Below are the code and all the weights of a small trained network. Each question names an input and a target symbol and asks about switching units off, where a switched-off unit gives its printed mean instead of its output.

import numpy as np


def w(rows, s, z=0):
    codes = np.array(rows[::2]) - 128.0
    scale = np.full(codes.shape[1], s)
    scale[-1] = z or s
    return codes * scale


def f(y):
    return y / 2 * (1 + np.tanh(0.7978845608 * (y + 0.044715 * y**3)))


def softmax(a):
    e = np.exp(a - a.max(-1, keepdims=True))
    return e / e.sum(-1, keepdims=True)


def log_softmax(a):
    a = a - a.max(-1, keepdims=True)
    return a - np.log(np.exp(a).sum(-1, keepdims=True))


def net(x, mask):
    ids = ['βγδζηθμξπσφψω'.index(c) for c in x.split()]
    T = len(ids)
    res = E[ids] + P[:T]
    u = 0
    for l in range(2):
        q, k, v = (res @ M[l].T for M in (Q, K, V))
        z = softmax(np.where(np.tri(T) > 0, q @ k.T / 4**0.5, -1e9)) @ v
        res = res + np.where(mask[u], z, O[l][:, -1]) @ O[l][:, :-1]
        u += 1
        y = f(res @ A[l][:, :-1].T + A[l][:, -1])
        res = res + np.where(mask[u : u + 8], y, B[l][:, -1]) @ B[l][:, :-1]
        u += 8
    return log_softmax(res[-1] @ U[:, :-1].T + U[:, -1])


Q, K, V, O, A, B = {}, {}, {}, {}, {}, {}
E = w([
[92,141,150],'β',
[191,96,46],'γ',
[219,240,170],'δ',
[164,73,86],'ζ',
[144,189,183],'η',
[213,98,235],'θ',
[135,205,127],'μ',
[95,144,140],'ξ',
[52,95,151],'π',
[16,133,110],'σ',
[73,197,103],'φ',
[6,196,72],'ψ',
[211,143,26],'ω',
],0.012)
P = w([
[142,147,155],'0',
[140,103,173],'1',
[18,170,86],'2',
[146,158,143],'3',
[152,97,179],'4',
[27,205,84],'5',
[138,165,140],'6',
[164,90,184],'7',
[25,251,78],'8',
[133,177,142],'9',
[148,96,171],'10',
],0.011)
Q[0] = w([
[169,112,87],'L0H0',
[174,5,169],'L0H0',
[197,54,50],'L0H0',
[77,153,248],'L0H0',
],0.019)
K[0] = w([
[156,106,98],'L0H0',
[149,4,174],'L0H0',
[171,48,75],'L0H0',
[93,157,219],'L0H0',
],0.021)
V[0] = w([
[226,134,2],'L0H0',
[127,194,150],'L0H0',
[152,60,64],'L0H0',
[145,120,38],'L0H0',
],0.0067)
O[0] = w([
[119,205,244,64],'L0H0',
[170,108,100,231],'L0H0',
[79,168,193,1],'L0H0',
[103,146,195,80],'L0H0',
],0.011,0.0047)
A[0] = w([
[112,152,113,110],'L0N0',
[145,48,151,73],'L0N1',
[7,191,50,4],'L0N2',
[69,95,116,27],'L0N3',
[117,24,178,131],'L0N4',
[42,242,8,230],'L0N5',
[123,114,229,90],'L0N6',
[1,188,149,80],'L0N7',
],0.009,0.0038)
B[0] = w([
[114,129,136,128],'L0N0',
[127,152,76,129],'L0N1',
[187,144,164,163],'L0N2',
[115,103,154,118],'L0N3',
[40,122,77,132],'L0N4',
[101,253,136,253],'L0N5',
[93,93,207,130],'L0N6',
[152,133,60,136],'L0N7',
],0.019,0.0072)
Q[1] = w([
[215,99,144],'L1H0',
[177,100,3],'L1H0',
[80,129,122],'L1H0',
[163,185,70],'L1H0',
],0.013)
K[1] = w([
[200,178,167],'L1H0',
[153,167,24],'L1H0',
[75,132,98],'L1H0',
[215,2,136],'L1H0',
],0.01)
V[1] = w([
[59,128,155],'L1H0',
[72,122,149],'L1H0',
[183,130,150],'L1H0',
[126,129,1],'L1H0',
],0.005)
O[1] = w([
[196,138,111,7],'L1H0',
[187,141,108,26],'L1H0',
[78,116,101,183],'L1H0',
[115,135,255,251],'L1H0',
],0.0062,0.0028)
A[1] = w([
[113,29,143,172],'L1N0',
[2,78,114,133],'L1N1',
[156,139,121,37],'L1N2',
[212,88,99,252],'L1N3',
[57,122,54,116],'L1N4',
[198,152,168,150],'L1N5',
[209,90,140,7],'L1N6',
[83,100,145,253],'L1N7',
],0.019,0.0042)
B[1] = w([
[5,124,170,173],'L1N0',
[226,221,159,170],'L1N1',
[125,101,103,154],'L1N2',
[130,184,53,211],'L1N3',
[151,60,166,168],'L1N4',
[125,28,154,253],'L1N5',
[102,40,179,153],'L1N6',
[73,50,55,149],'L1N7',
],0.018,0.011)
U = w([
[76,72,194,126],'β',
[212,152,82,205],'γ',
[77,156,204,6],'δ',
[140,119,166,191],'ζ',
[126,174,197,223],'η',
[136,100,176,146],'θ',
[127,56,204,66],'μ',
[131,104,180,181],'ξ',
[151,79,254,62],'π',
[59,117,98,2],'σ',
[165,40,133,235],'φ',
[136,109,174,79],'ψ',
[224,121,177,91],'ω',
],0.009,0.0021)

Each question gives the input, a string of symbols that net reads in full, and the target symbol t.
The units are the heads (4 rows each of Q, K, V and O) and the neurons (one row each of A and B). Each row of codes is followed by its name. A weight is (code - 128) times the scale printed after its matrix; where a second scale follows, it is the last column's (O, A, B and U).
mask holds one flag per unit, layer by layer, with each layer's heads first. A switched-off unit (its flag False) gives its mean, the last column of its rows in O or B, instead of its output. The means were averaged over made-up inputs and are rounded, as every weight is.
A unit's drop is (log p(t) with every unit on - log p(t) with that unit switched off) / (log p(t) with every unit on - log p(t) with every unit switched off).
The circuit of an input: a set's keep is (log p(t) with only the set's units on - log p(t) with every unit switched off) / (log p(t) with every unit on - log p(t) with every unit switched off). Starting from the 12 units with the biggest drops (on a tie, the unit counted first), units are removed one at a time, each time the one whose removal leaves the highest keep (on an exact tie, the one counted first), for as long as the keep stays at least 0.8.
units of the circuit, in order: the units of the circuit, biggest drop first
unit that matters most: the unit with the biggest drop
top k neurons: the k neurons with the biggest drops, biggest first
k most important neurons of layer l: the k neurons of layer l with the biggest drops, biggest first
input η δ δ ξ π δ δ π η, target π: units of the circuit, in order => [L1N5 L0N2 L1N3]
input π δ μ π η ζ δ π ψ, target π: top 2 neurons => [L1N5 L0N2]
input δ η η δ ω η μ γ ω η μ, target γ: top 3 neurons => [L0N5 L1N5 L1N0]
input γ η δ η η μ, target η: top 2 neurons => [L0N5 L1N4]
input φ η η η γ θ, target γ: top 3 neurons => [L1N5 L0N5 L1N0]
input η η π η ω η π η β, target η: units of the circuit, in order => [L0N5]
input η π β, target π: top 4 neurons => [L0N2 L1N5 L0N4 L0N5]
input η η ζ, target η: 2 most important neurons of layer 1 => [L1N5 L1N7]
input μ δ η ζ π δ η ζ η θ, target σ: units of the circuit, in order => [L0N5 L1N3 L0H0 L1N0]
input ζ η δ δ ζ δ δ, target φ: top 2 neurons => [L1N5 L0N5]
input η η π, target η: units of the circuit, in order => [L0N5 L0N2]
input π η η η π φ, target π: units of the circuit, in order => [L1N5 L0N2]
input σ δ π η π η, target π: units of the circuit, in order => [L1N5 L0N4 L0N2 L1N3]
input ψ π π φ η σ η η δ η, target φ: unit that matters most => L0H0
input π γ σ, target γ: top 3 neurons => [L0N2 L0N7 L1N0]
input δ δ η η η η δ, target γ: units of the circuit, in order => [L0H0 L0N5 L1N3]
input δ ω ζ π δ μ δ η η δ, target γ: top 2 neurons => [L0N5 L1N3]
input η η η η η θ ζ δ, target φ: 2 most important neurons of layer 1 => [L1N6 L1N3]
input δ δ η η σ, target ω: units of the circuit, in order => [L1N1 L1N4 L0N4]
input η δ φ η ω, target μ: unit that matters most => L0H0
input ω η β η β η δ ζ, target δ: top 4 neurons => [L1N1 L1N0 L0N4 L0N5]
input π δ β η δ β ψ η ξ, target η: top 2 neurons => [L0N5 L1N4]
input θ δ η η η η σ, target η: top 2 neurons => [L0N5 L1N5]
input β η η η η ξ θ δ σ δ ψ, target η: units of the circuit, in order => [L0N5 L1N5]
input η π π ξ μ, target γ: top 3 neurons => [L0N5 L1N0 L1N5]
input ψ η η δ η, target σ: top 4 neurons => [L0N5 L1N3 L1N0 L1N5]
input η η η ω θ π, target η: top 2 neurons => [L0N5 L1N4]
